[155 105 106 146 106 135 112 109 147 103 141 123 135 123 139]
Report the entry just right of the centre entry.
147
The entry just left of 109: 112
The entry just right of 146 is 106
The third entry from the left: 106
The second entry from the right: 123

[[132 127 133 143 122 140 144 119 122 124]
 [119 144 122 126 125 127 113 112 125 128]
 [116 115 115 114 130 125 113 133 119 154]
 [123 128 131 134 132 132 131 113 111 143]
 [134 129 126 122 130 129 117 118 113 141]]
Which number is the entry directly above the largest entry? 128
The 5th-last entry, reading row by row: 129
Which number is the entry in the bottom-left corner? 134
Which number is the smallest entry? 111
Which number is the entry just left of 124? 122
Which number is the top-right entry? 124
The last entry, reading row by row is 141
Which number is the 5th entry in reading order? 122
The top-left entry: 132
Which number is the maximum? 154
The second entry from the end, reading row by row is 113
Which number is the entry just right of the smallest entry? 143
The fourth entry in reading order is 143
The fourth entry from the end, reading row by row: 117

Questions about the array below.
1) Report the top entry of the column that holds the largest entry.
2) Report the largest entry in the first column.
3) Report the top-left entry.
4) Report the smallest entry in the last row.
5) Report the 2nd-last entry, reading row by row.
6) Report the entry just left of the largest entry.
7) Report the entry in the bottom-right corner.
8) Report the third entry from the end, reading row by row.
[[131 123 132 125 136 123 122 122 138 121 120 132 125]
 [114 135 127 115 107 123 122 123 135 130 131 131 145]
 [126 127 128 128 125 129 119 131 134 135 118 131 138]
 [115 137 142 120 125 137 115 130 127 134 133 138 116]
 [142 129 112 116 140 130 127 138 142 132 130 128 111]
 [127 123 124 132 127 123 117 120 134 127 136 134 126]
 [138 135 118 132 115 133 122 131 128 138 132 138 129]
 [139 130 130 126 132 129 132 121 129 113 125 123 133]]
1) 125
2) 142
3) 131
4) 113
5) 123
6) 131
7) 133
8) 125

X =
[[120 139 124 130 122 108 149 126 129 129 136 123 131 126 136 122]
 [122 138 122 132 117 110 148 129 124 136 133 124 139 124 131 121]
 [116 135 124 133 126 106 149 127 126 131 133 124 133 123 134 119]
 [121 141 123 129 123 108 148 129 126 138 137 126 134 124 139 125]
 [121 135 127 131 121 112 145 126 126 136 132 126 133 122 141 120]
 [117 139 129 136 122 109 147 129 127 130 132 128 136 124 135 125]]
Counting starts at 0.
What is the bottom-left entry?
Answer: 117
What is the entry in row 1 and column 0?
Answer: 122
What is the entry just right of the smallest entry?
Answer: 149
The entry just left of 110 -> 117
What is the entry in row 1 and column 1?
Answer: 138
What is the entry in row 2 and column 0?
Answer: 116
The top-right entry -> 122
What is the entry in row 2 and column 2?
Answer: 124
The entry at row 0, column 0 is 120
What is the entry in the bottom-right corner?
Answer: 125
What is the entry just left of 128?
Answer: 132
The minimum is 106
What is the entry just left of the smallest entry?
Answer: 126
The entry in row 2 and column 1 is 135
What is the entry in row 1 and column 2?
Answer: 122
The entry at row 0, column 2: 124
The entry directly above the smallest entry -> 110
What is the entry in row 0 and column 1?
Answer: 139
The entry directly above 137 is 133

grid =
[[130 130 132 130 131 130 128 122 121 131 126 124 138 115]
 [130 128 133 129 130 129 135 128 127 136 119 119 131 116]
 [135 132 134 134 135 133 130 123 126 137 115 121 126 113]
 [122 126 127 126 123 126 132 128 127 129 127 127 129 135]
 [125 127 129 126 124 128 127 125 121 129 122 116 143 120]
 [130 131 132 133 133 131 124 120 117 131 118 118 145 115]
 [135 131 130 132 137 132 120 128 129 130 118 121 122 123]
 [134 129 129 131 124 132 148 133 140 146 116 137 116 115]
 [129 127 130 127 129 127 124 131 132 124 128 135 117 144]
 [127 126 131 125 131 124 119 132 132 119 136 137 116 149]]
The entry directly above the largest entry? 144
The top entry of the column that holds the largest entry? 115
The 1st entry on the main diagonal -> 130
The 2nd entry in reading order? 130
The 2nd largest entry? 148
The largest entry in the last column? 149
The second entry on the main diagonal? 128
The 3rd-last entry, reading row by row? 137
The largest entry in the first row? 138
The entry just left of the largest entry? 116
The entry directly above 143? 129
The minimum: 113
The bottom-left entry? 127
The 3rd entry in reading order -> 132
The entry just right of 143 is 120
The 4th entry from the end, reading row by row? 136
The fifth entry from the end, reading row by row? 119
The entry directly below the smallest entry? 135

[[124 130 133 128 126 142 142 119]
 [125 127 131 128 130 129 133 135]
 [137 119 144 128 113 141 133 134]
 [125 128 123 133 121 131 133 138]
 [136 140 127 134 118 137 135 123]
 [126 132 123 132 126 131 138 131]
 [134 118 125 111 110 149 121 131]
 [116 144 105 128 125 140 122 116]
 [120 134 107 131 119 137 131 123]
 [128 149 129 109 112 126 140 120]
 [142 101 123 117 143 122 107 138]
 [141 122 134 101 141 135 137 147]
 [132 121 117 111 132 102 122 134]
 [146 148 139 143 145 137 125 145]]
The entry in the top-right corner: 119
Which number is the entry in the bottom-right corner? 145
The fourth entry, reading row by row: 128
The 2nd entry on the main diagonal is 127
Which number is the fourth-last entry, reading row by row? 145
The largest entry in the last row is 148
Which number is the entry in the top-left corner? 124
The bottom-left entry: 146
Which number is the smallest entry in the last row? 125
Which number is the third entry in reading order? 133
Which number is the smallest entry in the first column? 116
Which number is the entry just right of 124? 130
Which number is the largest entry in the last column? 147
Which number is the 3rd entry on the main diagonal? 144
The entry just right of 113 is 141
The entry just left of 109 is 129
The fifth-last entry, reading row by row -> 143
Which number is the entry directly below 136? 126
Which number is the 3rd entry from the end, reading row by row? 137
